Here is a tiny trained network, its code and every weight. The questions are about switching its units off for an input and a class, where a switched-off unit gives its printed mean instead of its output.

import numpy as np


def w(rows, s, z=0):
    codes = np.array(rows[::2]) - 128.0
    scale = np.full(codes.shape[1], s)
    scale[-1] = z or s
    return codes * scale


def norm(h):
    return h / np.sqrt((h * h).mean(-1, keepdims=True) + 1e-5)


def f(y):
    return np.maximum(y, 0)


def log_softmax(a):
    a = a - a.max(-1, keepdims=True)
    return a - np.log(np.exp(a).sum(-1, keepdims=True))


def net(x, mask):
    res = np.array(x, float).reshape(1, 5) / 4 @ E
    u = 0
    for l in range(4):
        y = f(norm(res) @ A[l][:, :-1].T + A[l][:, -1])
        res = res + np.where(mask[u : u + 5], y, B[l][:, -1]) @ B[l][:, :-1]
        u += 5
    return log_softmax(norm(res)[-1] @ U[:, :-1].T + U[:, -1])


A, B = {}, {}
E = w([
[161,137,48,148,198,199,195],'x0',
[83,58,163,86,157,81,223],'x1',
[22,253,82,67,126,59,116],'x2',
[149,243,242,76,92,192,193],'x3',
[126,124,126,127,125,134,128],'x4',
],0.0076)
A[0] = w([
[199,167,148,140,161,177,1,1],'0.n0',
[120,232,113,211,169,153,38,39],'0.n1',
[125,130,160,81,136,72,64,63],'0.n2',
[116,99,146,113,170,68,197,2],'0.n3',
[171,149,113,118,172,140,135,16],'0.n4',
],0.0091,0.0057)
B[0] = w([
[114,160,68,86,2,114,199,224],'0.n0',
[121,82,17,10,28,159,189,253],'0.n1',
[83,105,130,210,45,89,144,191],'0.n2',
[107,96,132,56,70,114,211,164],'0.n3',
[33,82,108,112,188,141,112,136],'0.n4',
],0.007,0.0037)
A[1] = w([
[174,199,66,145,254,139,178,36],'1.n0',
[91,205,168,109,93,142,169,111],'1.n1',
[148,117,19,114,192,156,163,3],'1.n2',
[80,113,54,150,152,75,97,171],'1.n3',
[53,114,144,99,158,116,206,109],'1.n4',
],0.0099,0.0042)
B[1] = w([
[1,84,191,120,78,208,46,180],'1.n0',
[112,131,75,177,248,92,102,250],'1.n1',
[100,135,151,94,129,237,158,212],'1.n2',
[169,163,128,94,250,113,79,253],'1.n3',
[157,110,81,35,68,133,132,215],'1.n4',
],0.0098,0.0055)
A[2] = w([
[239,125,114,191,126,62,210,10],'2.n0',
[158,64,178,254,124,147,186,63],'2.n1',
[69,115,211,171,66,13,61,4],'2.n2',
[137,214,222,72,248,211,135,156],'2.n3',
[177,40,126,170,84,191,94,56],'2.n4',
],0.0085,0.0026)
B[2] = w([
[91,133,144,120,140,126,133,146],'2.n0',
[113,242,136,27,190,157,86,177],'2.n1',
[91,69,184,167,130,254,111,188],'2.n2',
[153,107,205,227,155,84,115,253],'2.n3',
[133,163,112,55,111,81,96,206],'2.n4',
],0.013,0.0064)
A[3] = w([
[117,79,198,23,110,205,102,157],'3.n0',
[168,255,183,227,48,133,163,5],'3.n1',
[198,182,139,61,202,127,75,62],'3.n2',
[130,18,232,117,169,65,248,192],'3.n3',
[223,128,183,53,106,126,142,77],'3.n4',
],0.0091,0.0022)
B[3] = w([
[118,203,172,192,47,158,164,255],'3.n0',
[195,28,18,97,138,122,124,170],'3.n1',
[113,107,159,153,176,37,201,223],'3.n2',
[222,74,2,100,87,134,63,222],'3.n3',
[59,189,111,72,148,101,151,179],'3.n4',
],0.0099,0.0076)
U = w([
[185,120,43,44,36,129,140,87],'0',
[84,229,198,119,166,65,150,252],'1',
[224,12,137,202,201,86,72,60],'2',
[101,77,199,172,77,252,115,116],'3',
],0.014,0.0022)

Each question gives the input, the list of numbers given to net, and the class t.
The units are the neurons (one row each of A and B). Each row of codes is followed by its name. A weight is (code - 128) times the scale printed after its matrix; where a second scale follows, it is the last column's (A, B and U).
mask holds one flag per neuron, layer by layer. A switched-off neuron (its flag False) gives its mean, the last column of its row in B, instead of its output. The means were averaged over made-up inputs and are rounded, as every weight is.
A unit's drop is (log p(t) with every unit on - log p(t) with that unit switched off) / (log p(t) with every unit on - log p(t) with every unit switched off).
The circuit of an input: a set's keep is (log p(t) with only the set's units on - log p(t) with every unit switched off) / (log p(t) with every unit on - log p(t) with every unit switched off). Starting from the 12 units with the biggest drops (on a tie, the unit counted first), units are removed one at a time, each time the one whose removal leaves the highest keep (on an exact tie, the one counted first), for as long as the keep stays at least 0.8.
units of the circuit, in order: the units of the circuit, biggest drop first
top k neurons: the k neurons with the biggest drops, biggest first
k most important neurons of layer l: the k neurons of layer l with the biggest drops, biggest first
input [8,-6,5,-4,5], class 3: units of the circuit, in order	[1.n0]
input [6,-6,-5,-2,-8], class 0: top 2 neurons	[0.n0 2.n4]
input [-7,7,-5,2,6], class 0: 2 most important neurons of layer 3	[3.n3 3.n4]
input [-6,4,5,-2,-2], class 3: top 2 neurons	[0.n2 2.n2]
input [5,-2,-1,-3,3], class 3: top 2 neurons	[1.n0 1.n2]
input [-3,-2,6,8,-2], class 2: units of the circuit, in order	[2.n3 3.n1 2.n1]
input [2,-6,4,4,-6], class 0: top 2 neurons	[0.n1 1.n3]
input [7,-1,4,7,-7], class 2: top 2 neurons	[2.n3 1.n1]
input [-5,-7,-8,5,6], class 1: units of the circuit, in order	[2.n4 3.n4]
input [-1,-5,-6,2,1], class 1: units of the circuit, in order	[2.n4 3.n3]
input [2,8,-7,2,7], class 0: top 2 neurons	[3.n3 1.n4]
input [5,-6,7,-6,4], class 1: top 2 neurons	[1.n3 3.n3]
input [5,-8,-2,-7,-2], class 0: top 3 neurons	[0.n1 2.n3 0.n0]
input [-1,-1,4,5,-3], class 2: units of the circuit, in order	[2.n3 3.n1]
input [-4,1,2,-3,-8], class 3: units of the circuit, in order	[0.n2 2.n2]
input [8,7,7,-5,-5], class 3: 2 most important neurons of layer 1	[1.n0 1.n2]
input [-6,0,-7,-3,1], class 1: top 2 neurons	[2.n1 2.n4]
input [7,5,-6,-4,5], class 3: most important neuron of layer 1	[1.n2]
input [-3,-3,-3,-1,-8], class 0: top 2 neurons	[0.n0 1.n0]
input [7,-7,-3,-5,-4], class 0: top 4 neurons	[0.n1 0.n0 2.n2 2.n4]
input [-6,-3,2,0,3], class 3: units of the circuit, in order	[2.n2]
input [6,-5,-2,-2,5], class 3: 3 most important neurons of layer 1	[1.n2 1.n4 1.n0]
